lofrunam: [ 29 -14  -3 -11 -18  22  26 -34  19  -9   5 -25 -35   9 -13 -13  -8   7
  -5  23  -8  44  19 -40   9  13   6]
zopigtupor: [-15 -15   7  13  -3  31 -12  32  14  26  -9  10  -1  18  -1 -37  14  10
  -3  12 -30  -6  21 -38  22 -30   0]
puvibif: [ 24  -7   6 -28  35  31   8 -44   9 -29 -26 -27  36 -21 -17 -16  31 -10
 -56  59 -51  21  54  15 -14  -8  -2]
zopigtupor: [ 12 -16   6 -23  17  44 -54   2  32  -5  34 -41  41  -3  -8  -4 -24  -3
  -3  -2   8 -21 -29  12  -4   5  24]
lofrunam: [ 43   5  54   8 -40  -5  -6 -28  14 -50  24 -59  12   6 -12  -9 -34  -1
  42  -9  21  19 -11  -7 -37  85   5]
puvibif: [  5 -12  27  37 -50 -18 -20  54  -4   7  18 -28   6  -5  30 -10 -28 -28
  58 -41  38 -38 -22 -49   2  42   2]
luszuvov: [ 32  21  39  18   0 -18  50  38 -35 -11 -17 -23 -18 -14 -16 -14  30   3
   1  28 -45  18  77 -49   5  25 -30]
zopigtupor: [ 53  22  37 -18   6  -9  60 -19 -26 -31  16 -50   0 -40 -18  -5  14 -20
 -38  42 -25  49  71 -25  -6  74 -24]
lofrunam: [-43  23 -30   6   8  17 -15  -3   9  36  20  43  -3  13  14  14   6  18
  -4 -14   5  -5 -28  28  25 -30   4]
puvibif: [-21  -5  -5 -17  22  19 -24   0   7  14  13  15  39 -13  17 -13  -2 -18
 -29   3  20 -12 -13  23  -1  -1   4]
zopigtupor: [ 12  -1  21 -39  21 -25  39 -31 -16 -19   6   6  -8   0 -53  -7   5  10
 -63  18 -30  45  21  30 -16  27 -14]
luszuvov: [ 25  18  32   5   6   1  25  12 -14 -16 -10 -10  -8  -3  -4 -18  10  10
  12  24  -3  22  44 -26 -13  26 -16]
luszuvov: [ -2  -8   0   2 -10   4  -7 -20   8  -8  -6  -6  18  -6  12  -5   0 -17
  -5   3   2  -3  -3   6  -6   7   4]
lofrunam: [-50 -17 -14   8  10  11 -45  46   6  41  -1  44  30   4  32 -19  -3 -13
   1 -24  29 -47 -34   7  11 -38   6]
luszuvov: [ 11   2  39 -31  47  47 -14  -1  17 -14  -8  11  22  17 -15 -55  -1  32
 -13  42  15  29  26   3 -34   5  -2]
puvibif: [  2  10 -25 -51  30  -9  21 -55  -3  -7  29  17 -12 -11 -14  28 -18   3
 -44   2  36  39 -26  52 -11  18   3]
zopigtupor: [ -7  10   4  28 -23 -35  23   2 -18  -5 -25  12 -17   7  -3   9  18   3
  13  -8 -27  -1  14  -1   2  -3 -13]
lofrunam: [ 13   1  14   6  -5  16   6   1   6  -5  -3 -16  -5   7 -11 -14   9  10
   1  17 -27  12  25 -22   5   3  -2]
fenenbosi: [  7 -13  10  41 -42   2   4  11   9  -3 -30 -15 -17  17   7 -18  11   1
  37   3 -30  -7  22 -50   9 -11   0]
zopigtupor: [  4   3   4  -2   9  -5  12   4  -9  -4 -11   3  -3  -3  -7  -2  10   3
  -8  10 -12   5  18  -2  -2  -4  -7]
fenenbosi: [ 28   7  15   8 -16  -8   8  32 -13   1  35 -50  -1 -25  -1  15 -10 -20
  11 -12  -5 -10  10 -35  18  42  -4]
nazgok: [ 32 -56 -25 -60  31  -3  -1 -16   3 -17  -7 -25   3 -28  -8   5 -27 -34
 -38  11  39  -1 -16  -1 -19 -10  18]
lofrunam: [  8  30  27  17 -12   6  -6  -8   5 -15  18 -20  10   9 -11   5   1  19
  22  -3 -17   7   3  12  -6  32  -3]
lofrunam: [ 15   5  14   4  -8  -9   9  -8  -3 -18  -4 -15  -3   0  -9   2   0   3
   9   3  -7   8   9  -1 -11  18  -3]
puvibif: [ 13 -24  -9 -37 -15 -33   6 -47   3 -20  30 -11  -8  -7 -11  21 -46 -21
 -16 -28  53  17 -56  31 -22  45  14]
zopigtupor: [ 48  25  -3 -68  74  -4  34 -21 -26 -30  20 -17  -9 -35 -25  31 -12  10
 -34  31  40  40  18  33 -29  28  -7]
nazgok: [-11 -17  19  20 -20  28 -37 -14  32 -11 -20  -9  32  25  -4 -31   8   6
  10   7 -34 -14  -2   3  -9 -13  11]
nazgok: [  6  29 -12 -41  61   3  31 -39 -17 -12  -2  11   9 -18 -36  23  34  17
 -72  41 -48  34  38  58  -3 -15 -14]
fenenbosi: [  4   8   5  -4   2 -20   3  26 -16   7  27  -9  -5  -9  -9  18 -12  -3
   2 -21   9  -9 -13   2   6  19  -4]
fenenbosi: [-11  17 -41  -8  17 -19 -46  14  -6   7  35   4  11 -18  35  68 -40  -9
  48 -57  89 -51 -88  53  -9  -6  21]
zopigtupor: [ -2  14   6  18 -51 -12  25 -16   6  11  43  -5 -43  21 -11   7 -20  13
  15 -25  -1  33 -18 -20  23  44  -2]
puvibif: [-14  20   3  -3 -12 -22  41 -23  -7   8   9  47 -57  35 -22  -4  -8  41
   1  -8  12  52  -8   7   0  14 -12]
luszuvov: [ -6  12  -7 -28  46  15 -12  23  -3  16  23  14  -2   4 -22  10  -4  27
 -17   0   4  -2 -11  23   6 -21   2]
nazgok: [ -6   2  27   1  -1  18  -4 -14  19  -8 -10  21 -10  42 -25 -35   0  42
   8  12 -12  27   4   4 -16  -3  -1]
luszuvov: [  7 -22   5 -18   2   5  24 -33  14 -14 -30  20 -38  38 -40 -28   3  37
 -18  25 -25  45  16  -7 -13 -22   1]
nazgok: [ 15  -2   3   3 -16 -34  22  13 -25  -4  11 -22  -1 -31  12  16  -6 -36
  -3 -13  14  -8   6 -16   3  36  -9]
nazgok: [  4  -3  -6 -22  21  44 -31   3  24  11  34 -14  14   0   2  -5 -19   6
  -4   3  22  -2 -20   1   6  -1  16]
nazgok: [ -1 -32 -27  -6 -18 -14  -1 -10   3   3  -5  -2  -6 -13  24   9 -19 -34
   1 -16  37 -12 -27 -12   1  -4  12]
nazgok: [  0 -19 -22   4 -29 -31  13 -10 -11   3   2  -8  -2 -27  29  18 -12 -47
  -3 -19  28 -12 -17 -11   7  17   2]
nazgok: [  2 -14  11  12 -34 -55  44   8 -23  -6 -27  32 -59  21  -2 -12 -16   7
  30 -19  37  24  -3 -31 -17  16 -13]
lofrunam: [-10 -11 -16 -21   1  -6 -19 -14   7   4  26   8  12 -10  20  12 -33 -20
  -2 -25  62  -8 -51  25 -10  17  13]
luszuvov: [-24  -9  -7  31 -17   8 -43  49   6  28  10 -11  28  -3  18   6   4 -17
  19 -29 -20 -59 -21 -11  28 -23   9]
puvibif: [-23  -5   0  17 -16  -3 -26  36   1  23  14  13   9   3  25  -5 -15 -11
  25 -31  33 -30 -31 -10   8   2   4]
fenenbosi: [ 22  -7  12   6 -23   6  -3  -1   6  -9  20 -45  11 -16   3   0  -9 -23
   5  -1  -7  -4   5 -24   6  34   5]
zopigtupor: [-14 -17  -6  36 -19  24 -73  26  28   2 -12 -25  46   6  26   6  -3 -12
  49 -25  -8 -71 -36   3   2 -35  24]
fenenbosi: [ 10  -3  18  15  -5  35 -32  11  26  -9  -7 -18   7  23  -1 -20  -6  23
  40   6  -3  -9  -1 -19  -9 -10  12]
nazgok: [-12  22 -10  -4  10   8   7 -26   1   5  10  11   8  -4  -1  10  15   4
 -25  10 -19  14   7  28   9   0  -4]
puvibif: [  8  49   5 -11  31  -6  22  24 -28  11  42  -2  -8 -20 -10  28   4  14
  -9  -1   3  12  14  14  13  27 -16]
puvibif: [  7  -5  43  26  -2  28 -28  51   1   0 -10 -37  60 -21  17 -40  22 -29
   2  20 -36 -38  45 -37   3  13  -8]
fenenbosi: [ 13 -13   3  14 -35 -13  -2   0   3  -7  10 -35  -1  -6   0  11 -11 -20
  14 -18  -9 -12 -11 -18   7  21   6]
luszuvov: [  6  -7  19  40 -31  34 -42  11  35 -11 -19 -24   3  38   0 -19  -2  28
  64  -4 -22 -21  -6 -28  -4 -20  16]
lofrunam: [ -6  17  -8   7  10 -10  35 -31  -8 -10 -43  30 -28  22 -27   4  39  35
 -17  27 -59  30  38  19   0 -37 -14]
zopigtupor: [-18   7  -5  47 -50 -32  -5   1  -2   1 -12   6 -13  17  10  22   2   2
  44 -36 -14 -23 -24   3   7  -4   1]
fenenbosi: [ -1 -14  20 -31  18  22  -7 -36  21 -14   2   4  19  18 -36 -31   0  16
 -45  23 -25  29   5  27 -17   5   4]
lofrunam: [-24  -4  -3  -5  14   2 -25   9   2  10   0  23  25   1  10  -6  -3  -4
  -7 -10  17 -20 -22  27  -7 -12   3]
puvibif: [ 15   5 -20   0   7  -8 -21  30 -11   3  25 -34  12 -33  22  45 -17 -25
  25 -26  32 -42 -27   1   9   5  10]
fenenbosi: [ 29  16  -6  21  10  22  14  30  -5  -1 -20 -29 -29   1  -9  13  28  25
  28  26 -49  -2  51 -46  23 -36  -4]
luszuvov: [ 18  -2  12 -36  40  13  20 -31  -6 -20  -9 -20  35 -27 -30 -12  31 -14
 -79  50 -57  24  53  24  -7   6 -10]
fenenbosi: [ -7   2  10 -23  20   6  -2  -9   1   1  13  13  15  -1  -8 -14  -5   1
 -28   7  11  13  -3  22 -10  14  -3]
luszuvov: [ 20 -18  46   3 -11  12  27 -22   7 -30 -46  -4   5  12 -10 -66  19   0
 -14  49 -26  40  63 -37 -28  21 -14]
[ -5 -24  21  -8  12  42  -6 -41  38 -19 -53  21  -5  59 -53 -57  28  56
 -26  49 -75  38  35   7 -18 -52   5] : fenenbosi
[  6  14 -14  15 -16 -29  22  13 -19   6   8  -4 -35  -3  -2  34  -2   5
  22 -21  -1  -3  -5 -10  16   1  -5] : luszuvov
[ 14  11   6 -28  36 -15  33 -18 -20 -18 -12   7  -8  -7 -33   6  17  14
 -40  26 -25  29  31  26 -14  -1 -14] : nazgok
[-18 -16 -35 -22  24  -5  17 -20  -4  11 -30  41 -17   3  -3   1  15   3
 -37  15  -4  12   4  16   3 -49  -1] : lofrunam
[  6  22 -13   5  21  14   4  20  -9   8  -5   1  -7 -12  18  13  12   6
  17  12   9  -6  19 -12   9 -18  -4] : fenenbosi
[ -7  15  -9 -19  54  26   1  -2   3   2 -26  35 -14  25 -29  -6  24  53
 -14  31 -26  18  22  25  -6 -57  -3] : fenenbosi
[-13  18 -25  -1   8 -43  28  50 -37  36  28  30 -51  -5  -4  39 -10  10
   8 -38  26  -7 -21  -7  28  -7 -11] : luszuvov
[ 49 -31  11 -46  10 -12  23 -46   0 -47 -11 -36  -1 -18 -22  -6 -20 -20
 -28  24  21  33  10   1 -38  34   5] : lofrunam
[ 29  30   6   5  -7  -1   5  16 -11  -2  50 -50  -1 -27   2  36 -12  -9
  19 -13   5  -4   0 -13  17  46  -1] : lofrunam
[ -9 -17 -43 -25  11  19 -13  -8  17  22  17  19 -22   3  20  10 -28  -1
   4 -12  59   2 -42  -4  10 -24  19] : nazgok
[ 19  19  -6 -38  39 -10  36 -25 -20 -13  11  -2  -8 -21 -24  21   9   5
 -45  24  -8  34  23  28  -6  13 -11] : luszuvov
[-29   8 -16  63 -66 -36  -7  51 -12  35  12  16 -32   9  48  23 -17 -14
  78 -64  40 -42 -43 -40  30   4   0] : lofrunam
[ -4  -5 -12 -17   0   3  20 -48  10  -7 -10  24 -20  13  -3  -9  -3  10
 -18  14  14  38  -2  12 -10  -2   2] : puvibif
[ -9  27 -24 -22  48 -14  33  10 -32  17  -2  36 -18 -17  -4  23  22  11
 -34  14   0  13  22  22  10 -24 -17] : fenenbosi
[ -6 -11  39 -34  60  61 -30 -18  28 -17 -29  11  59  20 -41 -65  33  30
 -63  63 -62  17  46  34 -28 -31  -1] : lofrunam
[-11 -10 -27  -6  -8 -33  33 -25 -13   2 -24  38 -38   6   5  11  -2  -1
  -6  -6  22  20  -9   6  -4 -16  -4] : nazgok
[  4 -10  20 -24  32  37 -15  -9  19 -10 -12   3  19  16 -25 -37   8  23
 -26  33 -21  16  20   8 -16 -15   3] : luszuvov
[ 11   2  21 -17  28  32   9  -7  10  -7  -9  -2   0  15 -36 -31  20  30
 -31  40 -46  30  42  -5  -2 -12  -6] : fenenbosi
[ -2  -1 -28  -1  10  10 -34  25   0  15  21 -16  27 -35  47  27 -18 -36
  21 -21  55 -45 -33   0   8  -3  14] : puvibif
[ 14 -38  11 -12 -31  -3   2 -44  23 -26 -14  -5 -13  19   0 -29 -31  -7
  10   0  38  27 -21 -14 -31  25  13] : lofrunam
[  5 -23  32  61 -54  -8 -38  79   1   6 -12 -41  20   1  27 -18  -7 -26
  72 -34  -7 -67  -3 -66   9   7   4] : puvibif
[ -6 -14  -3   7 -17  11  12 -31  16  -5 -32  21 -17  22   6 -27   6   9
   3  18  -2  25  12 -15  -7 -15   1] : puvibif
[ 17 -27  40  -6   2  32   6 -30  21 -30 -45 -15  27  13 -24 -65  27   2
 -36  57 -59  29  61 -19 -23  -1  -5] : luszuvov
[ 12   0   3  -3 -19  13 -14 -20  15  -6  34 -32  17 -14  16   6 -23 -22
   7  -9  27   1 -21  -2   0  41  11] : zopigtupor
[  4   0 -23 -41  36  -4 -28 -24   6 -14  21   3   9  -3  -9  38 -32  10
   0 -20  53  -8 -59  63 -26  -5  19] : zopigtupor
[-26 -11 -26  15 -20  10 -25  -4  15  18  -4  20  12  -4  53  -4 -13 -25
  24 -18  52 -23 -34  -5   4 -11  12] : zopigtupor
[-10  -9 -12  34 -24  12 -32   2  22  -3 -34   9  -6  27  26  -3  -3  14
  62 -12  16 -25 -22 -11  -8 -37  15] : fenenbosi
[  28   13  -14  -53   23   -9   37 -104    5  -45    7   -4  -18   -2
  -36   30   -9   17  -43   26    7   68   -5   64  -32   27    4] : lofrunam
